Here is a tiny trained network, its code and every weight. The questions are about switching its units off for an input and a class, where a switched-off unit gives its printed mean instead of its output.

import numpy as np


def w(rows, s, z=0):
    codes = np.array(rows[::2]) - 128.0
    scale = np.full(codes.shape[1], s)
    scale[-1] = z or s
    return codes * scale


def f(y):
    return np.maximum(y, 0)


def log_softmax(a):
    a = a - a.max(-1, keepdims=True)
    return a - np.log(np.exp(a).sum(-1, keepdims=True))


def net(x, mask):
    res = np.array(x, float).reshape(1, 5) / 4 @ E
    y = f(res @ A[0][:, :-1].T + A[0][:, -1])
    res = res + np.where(mask, y, B[0][:, -1]) @ B[0][:, :-1]
    return log_softmax(res[-1] @ U[:, :-1].T + U[:, -1])


A, B = {}, {}
E = w([
[125,122,131,126,130,124,124,134],'x0',
[123,142,108,148,116,125,130,114],'x1',
[71,248,113,50,180,137,86,163],'x2',
[161,186,176,220,69,141,94,225],'x3',
[116,116,167,181,203,181,38,52],'x4',
],0.015)
A[0] = w([
[71,200,62,86,214,151,73,132,168],'N1',
[137,155,203,223,167,154,58,148,26],'N2',
[164,37,141,165,105,93,128,110,255],'N3',
[132,146,185,200,141,174,43,127,28],'N4',
[106,147,105,108,97,119,86,132,124],'N5',
[122,160,104,99,124,147,119,154,100],'N6',
[75,221,142,117,144,130,135,177,70],'N7',
[100,88,107,129,183,178,100,78,117],'N8',
[150,192,127,94,78,152,110,221,76],'N9',
[100,95,85,71,125,72,181,126,207],'N10',
[98,129,168,191,109,184,96,158,107],'N11',
[61,65,143,113,185,160,69,11,125],'N12',
[191,40,169,171,136,143,194,65,241],'N13',
[200,145,154,191,98,124,191,177,177],'N14',
[144,159,157,116,9,90,142,234,171],'N15',
[83,94,54,40,105,75,221,109,250],'N16',
[156,122,127,139,158,150,170,93,107],'N17',
[128,137,117,159,139,169,111,132,97],'N18',
[55,251,128,91,166,109,120,164,118],'N19',
],0.012,0.0068)
B[0] = w([
[124,157,156,42,179,74,165,103,245],'N1',
[154,125,116,55,47,172,120,92,224],'N2',
[123,93,98,191,83,179,120,104,230],'N3',
[184,96,140,28,69,181,76,109,215],'N4',
[122,136,118,114,143,120,89,157,153],'N5',
[118,150,121,134,169,165,76,117,160],'N6',
[120,181,114,145,189,130,31,127,200],'N7',
[64,142,160,193,184,77,127,140,191],'N8',
[115,171,97,190,177,168,63,143,205],'N9',
[130,130,114,90,67,190,75,104,206],'N10',
[155,106,91,87,89,181,137,147,197],'N11',
[69,157,145,217,178,85,89,102,237],'N12',
[149,110,120,194,106,168,90,98,246],'N13',
[106,83,116,167,105,106,192,182,220],'N14',
[153,105,109,211,154,107,165,166,246],'N15',
[193,102,120,43,63,190,94,92,249],'N16',
[145,139,142,151,108,108,83,107,151],'N17',
[136,126,134,106,124,141,130,121,155],'N18',
[144,235,119,140,238,125,5,143,239],'N19',
],0.011,0.022)
U = w([
[155,75,141,98,42,147,161,94,252],'0',
[110,143,131,222,161,114,107,132,162],'1',
[157,157,119,15,122,141,126,143,131],'2',
[68,147,201,104,173,29,162,114,51],'3',
[140,97,116,195,102,99,249,206,36],'4',
],0.013,0.0029)

Each question gives the input, the list of numbers given to net, and the class t.
The units are the neurons (one row each of A and B). Each row of codes is followed by its name. A weight is (code - 128) times the scale printed after its matrix; where a second scale follows, it is the last column's (A, B and U).
mask holds one flag per neuron, in row order. A switched-off neuron (its flag False) gives its mean, the last column of its row in B, instead of its output. The means were averaged over made-up inputs and are rounded, as every weight is.
A unit's drop is (log p(t) with every unit on - log p(t) with that unit switched off) / (log p(t) with every unit on - log p(t) with every unit switched off).
The circuit of an input: a set's keep is (log p(t) with only the set's units on - log p(t) with every unit switched off) / (log p(t) with every unit on - log p(t) with every unit switched off). Starting from the 12 units with the biggest drops (on a tie, the unit counted first), units are removed one at a time, each time the one whose removal leaves the highest keep (on an exact tie, the one counted first), for as long as the keep stays at least 0.8.
units of the circuit, in order: the units of the circuit, biggest drop first
most important unit: the unit with the biggest drop
top k neurons: the k neurons with the biggest drops, biggest first
drop of u: that unit's drop, to one decimal
input [-1,-1,-7,1,-7], class 4: most important unit : N15
input [4,5,-8,1,-8], class 4: top 2 neurons : N15, N14
input [6,8,-7,1,6], class 0: top 2 neurons : N19, N4
input [2,8,-2,1,-6], class 4: top 2 neurons : N15, N4
input [-1,1,5,8,1], class 2: top 2 neurons : N2, N4
input [-5,2,-1,-2,0], class 0: top 2 neurons : N19, N9
input [6,-5,4,1,-6], class 1: top 4 neurons : N15, N9, N4, N2
input [-2,-8,0,-4,-8], class 0: top 2 neurons : N19, N1
input [2,-6,0,0,-8], class 0: top 3 neurons : N16, N10, N19
input [-1,7,0,0,-5], class 0: top 2 neurons : N16, N19
input [3,-5,2,0,7], class 3: top 3 neurons : N12, N16, N8
input [-6,-4,8,-7,8], class 3: drop of N1 : 0.4
input [0,3,2,2,-8], class 1: drop of N15 : 0.6
input [-1,4,-8,7,0], class 4: units of the circuit, in order : N14
input [-7,-1,-8,5,-2], class 4: drop of N13 : 0.0
input [7,-3,5,-1,7], class 3: drop of N1 : 0.1
